Below is a small trained network, with its code and all its weights. Each question gives an input and a target symbol and asks what happens when units are switched off, that is, made to give their printed mean instead of their output.

import numpy as np


def w(rows, s, z=0):
    codes = np.array(rows[::2]) - 128.0
    scale = np.full(codes.shape[1], s)
    scale[-1] = z or s
    return codes * scale


def f(y):
    return y / 2 * (1 + np.tanh(0.7978845608 * (y + 0.044715 * y**3)))


def softmax(a):
    e = np.exp(a - a.max(-1, keepdims=True))
    return e / e.sum(-1, keepdims=True)


def log_softmax(a):
    a = a - a.max(-1, keepdims=True)
    return a - np.log(np.exp(a).sum(-1, keepdims=True))


def net(x, mask):
    ids = ['γδηθλμξτψ'.index(c) for c in x.split()]
    T = len(ids)
    res = E[ids] + P[:T]
    u = 0
    for l in range(2):
        r = res
        for j in range(2):
            rows = slice(3 * j, 3 * j + 3)
            q, k, v = (r @ M[l][rows].T for M in (Q, K, V))
            z = softmax(np.where(np.tri(T) > 0, q @ k.T / 3**0.5, -1e9)) @ v
            o = O[l][rows]
            res = res + np.where(mask[u + j], z, o[:, -1]) @ o[:, :-1]
        u += 2
        y = f(res @ A[l][:, :-1].T + A[l][:, -1])
        res = res + np.where(mask[u : u + 16], y, B[l][:, -1]) @ B[l][:, :-1]
        u += 16
    return log_softmax(res[-1] @ U[:, :-1].T + U[:, -1])


Q, K, V, O, A, B = {}, {}, {}, {}, {}, {}
E = w([
[119,168,182,219,131,146,176],'γ',
[212,145,89,206,172,152,87],'δ',
[121,137,79,114,39,157,173],'η',
[112,212,155,114,135,140,131],'θ',
[43,79,129,117,26,171,82],'λ',
[135,58,93,129,110,88,123],'μ',
[17,172,96,110,130,157,135],'ξ',
[1,152,184,105,202,89,135],'τ',
[47,85,155,81,84,136,71],'ψ',
],0.02)
P = w([
[235,84,94,2,210,188,249],'0',
[164,129,71,239,89,177,162],'1',
[189,150,104,241,118,180,103],'2',
[190,146,129,221,108,155,86],'3',
[207,148,141,207,99,141,72],'4',
[201,146,153,215,75,122,66],'5',
],0.0065)
Q[0] = w([
[187,92,254,204,138,116,80],'0.h1',
[75,178,164,86,83,124,188],'0.h1',
[106,81,238,121,111,61,96],'0.h1',
[63,176,132,80,210,92,239],'0.h2',
[154,152,162,77,116,77,219],'0.h2',
[137,52,86,133,124,105,145],'0.h2',
],0.0062)
K[0] = w([
[165,123,135,137,143,101,164],'0.h1',
[105,254,128,69,85,133,178],'0.h1',
[95,92,206,158,174,116,152],'0.h1',
[51,106,116,154,94,99,6],'0.h2',
[140,238,121,192,85,58,31],'0.h2',
[189,69,166,184,110,169,125],'0.h2',
],0.0067)
V[0] = w([
[253,71,137,187,80,182,140],'0.h1',
[118,152,31,56,102,188,58],'0.h1',
[183,30,89,133,132,179,128],'0.h1',
[162,172,71,45,169,85,139],'0.h2',
[54,75,77,121,162,120,115],'0.h2',
[151,164,188,125,86,63,58],'0.h2',
],0.0069)
O[0] = w([
[73,124,38,126,119,99,191,253],'0.h1',
[12,129,136,19,70,116,119,137],'0.h1',
[109,81,154,55,109,76,158,205],'0.h1',
[160,139,204,95,110,53,137,163],'0.h2',
[121,2,168,73,115,144,218,124],'0.h2',
[68,59,163,170,186,83,109,37],'0.h2',
],0.007,0.0056)
A[0] = w([
[83,148,182,133,76,140,2,187],'0.n1',
[180,140,167,86,101,150,163,140],'0.n2',
[160,87,110,153,135,87,144,103],'0.n3',
[152,232,92,132,123,150,127,69],'0.n4',
[109,84,156,117,91,130,88,107],'0.n5',
[115,90,200,77,106,128,127,164],'0.n6',
[158,174,155,108,159,133,115,241],'0.n7',
[47,158,116,118,151,102,175,109],'0.n8',
[167,125,153,155,175,119,143,148],'0.n9',
[55,136,86,132,170,97,153,110],'0.n10',
[88,86,168,71,128,48,54,227],'0.n11',
[176,122,96,194,175,101,111,249],'0.n12',
[168,66,100,160,121,84,40,216],'0.n13',
[125,151,107,218,99,101,120,24],'0.n14',
[147,73,109,91,81,60,135,192],'0.n15',
[97,174,171,127,143,106,173,159],'0.n16',
],0.0095,0.002)
B[0] = w([
[106,117,64,118,208,59,184,208],'0.n1',
[189,155,152,126,120,122,209,145],'0.n2',
[113,90,74,117,186,129,96,179],'0.n3',
[90,113,160,108,151,95,143,229],'0.n4',
[126,104,28,116,146,125,108,150],'0.n5',
[156,120,102,147,166,149,142,164],'0.n6',
[112,158,66,195,97,92,156,163],'0.n7',
[254,132,177,161,103,180,108,148],'0.n8',
[51,127,34,111,155,133,94,163],'0.n9',
[201,158,121,94,102,201,86,146],'0.n10',
[162,106,96,172,162,186,128,173],'0.n11',
[50,84,105,74,128,127,143,255],'0.n12',
[121,136,63,119,138,173,187,204],'0.n13',
[102,107,187,76,130,144,93,201],'0.n14',
[80,202,128,112,187,108,120,206],'0.n15',
[159,131,162,237,66,159,107,154],'0.n16',
],0.0072,0.0071)
Q[1] = w([
[178,126,204,150,103,125,120],'1.h1',
[106,103,66,206,201,152,150],'1.h1',
[119,98,30,55,175,64,168],'1.h1',
[136,125,150,91,120,151,148],'1.h2',
[173,138,164,107,83,144,113],'1.h2',
[149,98,11,111,125,88,85],'1.h2',
],0.011)
K[1] = w([
[135,89,61,172,144,88,72],'1.h1',
[168,96,158,157,176,190,136],'1.h1',
[114,182,81,70,207,156,254],'1.h1',
[195,78,95,129,106,96,139],'1.h2',
[139,102,75,169,63,150,102],'1.h2',
[147,114,124,84,152,157,180],'1.h2',
],0.0086)
V[1] = w([
[67,134,87,87,111,121,110],'1.h1',
[106,3,111,101,186,205,108],'1.h1',
[64,152,55,230,168,145,139],'1.h1',
[80,115,100,187,79,159,58],'1.h2',
[25,187,123,150,170,51,203],'1.h2',
[114,63,130,90,19,214,155],'1.h2',
],0.0075)
O[1] = w([
[72,183,151,169,129,156,70,135],'1.h1',
[95,96,85,182,33,123,61,116],'1.h1',
[222,203,138,133,86,150,116,197],'1.h1',
[84,166,2,27,153,165,167,33],'1.h2',
[103,162,174,107,160,137,83,254],'1.h2',
[87,139,139,141,137,212,179,66],'1.h2',
],0.0098,0.0092)
A[1] = w([
[69,190,169,123,171,155,142,154],'1.n1',
[190,187,122,131,88,198,132,59],'1.n2',
[113,175,169,175,149,178,70,171],'1.n3',
[153,138,63,100,108,74,115,162],'1.n4',
[158,173,234,126,130,97,100,94],'1.n5',
[136,159,154,139,65,146,197,140],'1.n6',
[143,97,100,61,131,107,168,131],'1.n7',
[77,124,92,172,84,96,136,161],'1.n8',
[158,141,83,51,195,144,102,90],'1.n9',
[98,108,130,65,202,107,122,61],'1.n10',
[162,132,124,99,172,2,143,95],'1.n11',
[150,74,52,105,149,130,188,74],'1.n12',
[108,80,165,148,159,77,122,101],'1.n13',
[189,157,116,163,83,152,126,235],'1.n14',
[122,133,100,82,92,245,217,255],'1.n15',
[171,116,175,188,119,110,139,125],'1.n16',
],0.0098,0.0054)
B[1] = w([
[154,92,118,233,126,124,14,224],'1.n1',
[91,28,153,128,60,130,255,177],'1.n2',
[192,157,135,58,111,112,152,254],'1.n3',
[175,129,141,197,164,201,130,184],'1.n4',
[122,92,49,141,58,195,195,244],'1.n5',
[171,101,127,121,47,187,100,155],'1.n6',
[214,101,90,82,160,141,90,155],'1.n7',
[146,124,143,45,199,154,158,184],'1.n8',
[102,47,198,80,36,127,180,188],'1.n9',
[74,99,153,104,147,170,144,173],'1.n10',
[90,133,123,124,152,141,24,248],'1.n11',
[194,110,80,108,165,83,179,158],'1.n12',
[123,139,122,70,81,66,230,191],'1.n13',
[92,152,217,114,84,176,118,213],'1.n14',
[147,200,108,114,142,63,81,190],'1.n15',
[39,167,81,62,74,131,128,188],'1.n16',
],0.0064,0.0095)
U = w([
[188,147,178,108,76,193,191,251],'γ',
[149,254,146,151,218,42,20,248],'δ',
[88,145,153,182,200,147,176,140],'η',
[142,106,156,64,161,149,108,25],'θ',
[88,174,40,102,166,158,149,60],'λ',
[128,77,136,130,66,9,120,79],'μ',
[140,151,49,142,170,106,226,145],'ξ',
[244,87,63,130,120,107,118,38],'τ',
[128,34,105,180,102,186,64,4],'ψ',
],0.0056,0.0038)

Each question gives the input, a string of symbols that net reads in full, and the target symbol t.
The units are the heads (3 rows each of Q, K, V and O) and the neurons (one row each of A and B). Each row of codes is followed by its name. A weight is (code - 128) times the scale printed after its matrix; where a second scale follows, it is the last column's (O, A, B and U).
mask holds one flag per unit, layer by layer, with each layer's heads first. A switched-off unit (its flag False) gives its mean, the last column of its rows in O or B, instead of its output. The means were averaged over made-up inputs and are rounded, as every weight is.
A unit's drop is (log p(t) with every unit on - log p(t) with that unit switched off) / (log p(t) with every unit on - log p(t) with every unit switched off).
The circuit of an input: a set's keep is (log p(t) with only the set's units on - log p(t) with every unit switched off) / (log p(t) with every unit on - log p(t) with every unit switched off). Starting from the 12 units with the biggest drops (on a tie, the unit counted first), units are removed one at a time, each time the one whose removal leaves the highest keep (on an exact tie, the one counted first), for as long as the keep stays at least 0.8.
circuit, biggest first: the units of the circuit, biggest drop first
most important unit: the unit with the biggest drop
top k neurons: the k neurons with the biggest drops, biggest first
k most important neurons of layer l: the k neurons of layer l with the biggest drops, biggest first
heads that matter: for each layer, one digit per head in row order, 1 if its drop is at least 0.15 and else 0, layers parted by /
input γ η μ δ, target γ: top 3 neurons	[0.n9, 1.n2, 1.n9]
input θ λ ξ, target γ: circuit, biggest first	[0.n8, 0.n10]
input ψ λ τ μ λ, target ψ: circuit, biggest first	[1.h1, 0.h2]
input ψ ψ τ, target γ: circuit, biggest first	[0.n16, 0.n8, 0.n10]
input ψ θ δ μ, target ψ: circuit, biggest first	[1.h1, 0.h2, 0.n6, 1.h2]
input μ τ λ η δ ξ, target γ: most important unit	0.n8
input γ μ γ, target δ: top 4 neurons	[0.n14, 0.n12, 0.n4, 1.n1]
input ψ τ ψ μ, target ψ: circuit, biggest first	[1.h1, 0.h1, 0.h2, 0.n6]
input θ ψ ξ δ, target θ: top 3 neurons	[1.n9, 0.n2, 0.n12]
input γ δ μ λ, target γ: circuit, biggest first	[1.h1, 0.h1, 1.n14]
input η γ μ μ, target η: heads that matter	00 / 11
input δ η ξ δ δ η, target δ: heads that matter	10 / 11
input θ ξ μ, target θ: top 2 neurons	[0.n2, 1.n9]
input ξ θ δ μ, target ξ: heads that matter	01 / 11
input τ τ δ, target τ: top 4 neurons	[0.n16, 0.n12, 1.n12, 1.n7]
input γ τ μ, target γ: circuit, biggest first	[1.h1, 0.h1, 0.h2, 1.n14]
input τ ψ θ δ μ, target τ: 2 most important neurons of layer 1	[1.n12, 1.n7]
input μ ψ ψ μ λ, target μ: heads that matter	11 / 11
input η η λ λ δ ψ, target η: heads that matter	00 / 11
input δ δ δ θ θ τ, target γ: heads that matter	01 / 10
input δ ψ μ ψ μ λ, target δ: most important unit	0.h2
input δ δ θ δ λ, target δ: top 2 neurons	[0.n1, 1.n5]
input λ τ δ ψ μ, target λ: heads that matter	01 / 11
input θ θ θ δ λ, target θ: heads that matter	01 / 10
input ξ τ μ, target ξ: most important unit	1.h1
